Below are the code and all the weights of a small trained network. Each question names an input and a class and asks about switching units off, where a switched-off unit gives its printed mean instead of its output.

import numpy as np


def w(rows, s, z=0):
    codes = np.array(rows[::2]) - 128.0
    scale = np.full(codes.shape[1], s)
    scale[-1] = z or s
    return codes * scale


def f(y):
    return np.maximum(y, 0)


def log_softmax(a):
    a = a - a.max(-1, keepdims=True)
    return a - np.log(np.exp(a).sum(-1, keepdims=True))


def net(x, mask):
    res = np.array(x, float).reshape(1, 7) / 4 @ E
    y = f(res @ A[0][:, :-1].T + A[0][:, -1])
    res = res + np.where(mask, y, B[0][:, -1]) @ B[0][:, :-1]
    return log_softmax(res[-1] @ U[:, :-1].T + U[:, -1])


A, B = {}, {}
E = w([
[121,24,73,64,205,151,75,140,183,71,127],'x0',
[163,60,168,100,103,234,212,138,149,205,186],'x1',
[174,167,87,67,193,50,135,129,213,253,121],'x2',
[65,228,54,43,175,187,196,129,92,87,160],'x3',
[139,160,91,193,154,215,113,123,179,143,25],'x4',
[122,83,23,199,97,83,210,123,140,115,148],'x5',
[167,170,87,157,87,160,50,135,190,119,236],'x6',
],0.0048)
A[0] = w([
[113,187,80,75,151,161,177,126,108,100,155,53],'N0',
[146,163,90,166,114,165,77,130,167,128,181,96],'N1',
[136,157,114,132,93,129,75,125,145,122,220,94],'N2',
[133,151,91,184,144,216,122,131,167,148,19,98],'N3',
[99,206,76,64,159,158,184,116,106,103,149,60],'N4',
[139,151,93,105,136,102,113,124,161,185,144,65],'N5',
[145,80,149,117,113,194,174,126,133,179,161,63],'N6',
[137,165,191,82,139,162,88,124,121,129,108,107],'N7',
[114,85,175,47,103,17,150,130,80,97,219,106],'N8',
[117,174,98,146,144,37,67,128,111,67,90,43],'N9',
[130,170,215,59,149,168,68,118,112,127,107,97],'N10',
[134,117,130,122,123,142,140,132,129,137,133,101],'N11',
[110,81,163,97,165,102,195,127,93,133,39,98],'N12',
[153,76,153,115,116,197,173,132,131,185,162,77],'N13',
[115,21,67,60,199,147,74,143,166,70,121,71],'N14',
[131,85,17,192,103,77,222,121,127,109,140,98],'N15',
[136,209,158,184,92,95,169,139,106,170,117,90],'N16',
[101,96,181,180,74,192,130,129,68,2,132,4],'N17',
[125,119,88,153,113,115,156,124,134,124,131,86],'N18',
[126,155,119,142,129,62,87,130,110,85,99,52],'N19',
[103,96,161,109,147,98,187,121,82,127,49,106],'N20',
[166,28,192,211,101,58,71,116,153,181,109,46],'N21',
[147,157,107,76,171,49,141,136,184,241,108,38],'N22',
[113,214,171,183,84,122,165,132,91,161,139,83],'N23',
[122,97,139,126,117,172,156,135,125,146,148,69],'N24',
],0.011,0.0037)
B[0] = w([
[114,131,164,120,87,145,97,173,116,62,76,201],'N0',
[160,149,122,196,75,173,148,153,142,156,167,194],'N1',
[167,144,117,205,81,176,138,148,154,166,163,194],'N2',
[133,147,111,184,217,146,182,122,102,181,28,216],'N3',
[111,135,171,116,89,149,99,186,110,56,60,219],'N4',
[131,100,97,122,148,168,116,115,107,87,164,178],'N5',
[82,207,111,105,136,81,156,98,148,100,149,192],'N6',
[101,97,144,125,144,89,99,176,140,183,158,182],'N7',
[143,141,106,198,219,157,174,113,117,195,4,241],'N8',
[68,231,125,88,132,107,191,107,163,110,173,209],'N9',
[91,79,142,123,154,61,98,192,144,202,166,203],'N10',
[122,147,126,119,132,120,133,122,134,122,133,139],'N11',
[173,151,115,190,56,175,117,150,160,141,196,208],'N12',
[81,218,116,105,133,83,161,101,149,105,156,200],'N13',
[193,81,168,100,51,55,144,20,109,137,110,242],'N14',
[90,86,172,104,168,71,64,199,145,223,176,232],'N15',
[170,85,146,98,95,73,137,49,127,129,109,205],'N16',
[143,61,52,74,205,196,97,106,107,69,186,246],'N17',
[119,114,146,117,144,102,108,147,136,155,142,156],'N18',
[83,194,110,102,137,106,163,113,146,113,157,178],'N19',
[162,158,116,185,59,169,122,138,158,136,192,203],'N20',
[94,143,181,95,79,155,91,216,96,45,47,253],'N21',
[132,58,63,98,190,199,105,97,95,61,190,238],'N22',
[176,74,146,104,85,79,131,51,124,132,107,208],'N23',
[97,170,114,106,144,106,140,111,137,110,133,162],'N24',
],0.019,0.0074)
U = w([
[139,53,43,81,202,208,86,94,91,60,198,14],'0',
[90,145,210,111,58,153,77,220,94,48,36,69],'1',
[43,253,109,87,135,70,203,85,186,105,173,91],'2',
[214,62,174,108,50,45,144,11,116,152,106,132],'3',
[78,72,175,127,171,57,56,218,163,242,182,170],'4',
[196,161,107,253,27,212,132,156,181,153,202,252],'5',
[140,140,107,212,230,158,190,113,101,191,8,199],'6',
],0.0059,0.0016)

Each question gives the input, the list of numbers given to net, and the class t.
The units are the neurons (one row each of A and B). Each row of codes is followed by its name. A weight is (code - 128) times the scale printed after its matrix; where a second scale follows, it is the last column's (A, B and U).
mask holds one flag per neuron, in row order. A switched-off neuron (its flag False) gives its mean, the last column of its row in B, instead of its output. The means were averaged over made-up inputs and are rounded, as every weight is.
A unit's drop is (log p(t) with every unit on - log p(t) with that unit switched off) / (log p(t) with every unit on - log p(t) with every unit switched off).
The circuit of an input: a set's keep is (log p(t) with only the set's units on - log p(t) with every unit switched off) / (log p(t) with every unit on - log p(t) with every unit switched off). Starting from the 12 units with the biggest drops (on a tie, the unit counted first), units are removed one at a time, each time the one whose removal leaves the highest keep (on an exact tie, the one counted first), for as long as the keep stays at least 0.8.
circuit, biggest first: the units of the circuit, biggest drop first
k most important neurons: the k neurons with the biggest drops, biggest first
drop when u is switched off: that unit's drop, to one decimal
input [-3,5,6,8,-5,6,-6], class 1: circuit, biggest first -> (N4)
input [8,-1,4,-2,-5,-8,-5], class 3: 2 most important neurons -> (N14, N15)
input [6,2,-7,4,-2,-8,3], class 4: 3 most important neurons -> (N10, N22, N7)
input [4,1,-3,-4,-6,-7,8], class 5: 2 most important neurons -> (N2, N15)
input [1,8,-7,2,1,4,4], class 2: 3 most important neurons -> (N13, N6, N22)
input [-8,2,8,-8,7,-5,-3], class 0: 3 most important neurons -> (N22, N14, N4)
input [-3,-2,5,3,-2,-7,-3], class 4: 2 most important neurons -> (N10, N17)
input [2,-1,3,0,8,3,6], class 6: 3 most important neurons -> (N3, N12, N20)
input [-6,-3,0,-5,1,3,4], class 3: 4 most important neurons -> (N16, N23, N4, N0)
input [4,-6,-2,7,-5,-8,4], class 4: 2 most important neurons -> (N10, N21)
input [-6,8,3,7,4,1,4], class 2: 2 most important neurons -> (N13, N6)
input [-6,-8,-4,-6,-2,7,8], class 2: drop when N6 is switched off -> -0.1
input [-4,-3,7,2,-2,5,-5], class 0: drop when N12 is switched off -> 0.0
input [8,2,-4,1,4,-4,2], class 3: drop when N14 is switched off -> 1.2
input [-6,6,-6,7,-4,-8,3], class 4: circuit, biggest first -> (N10)
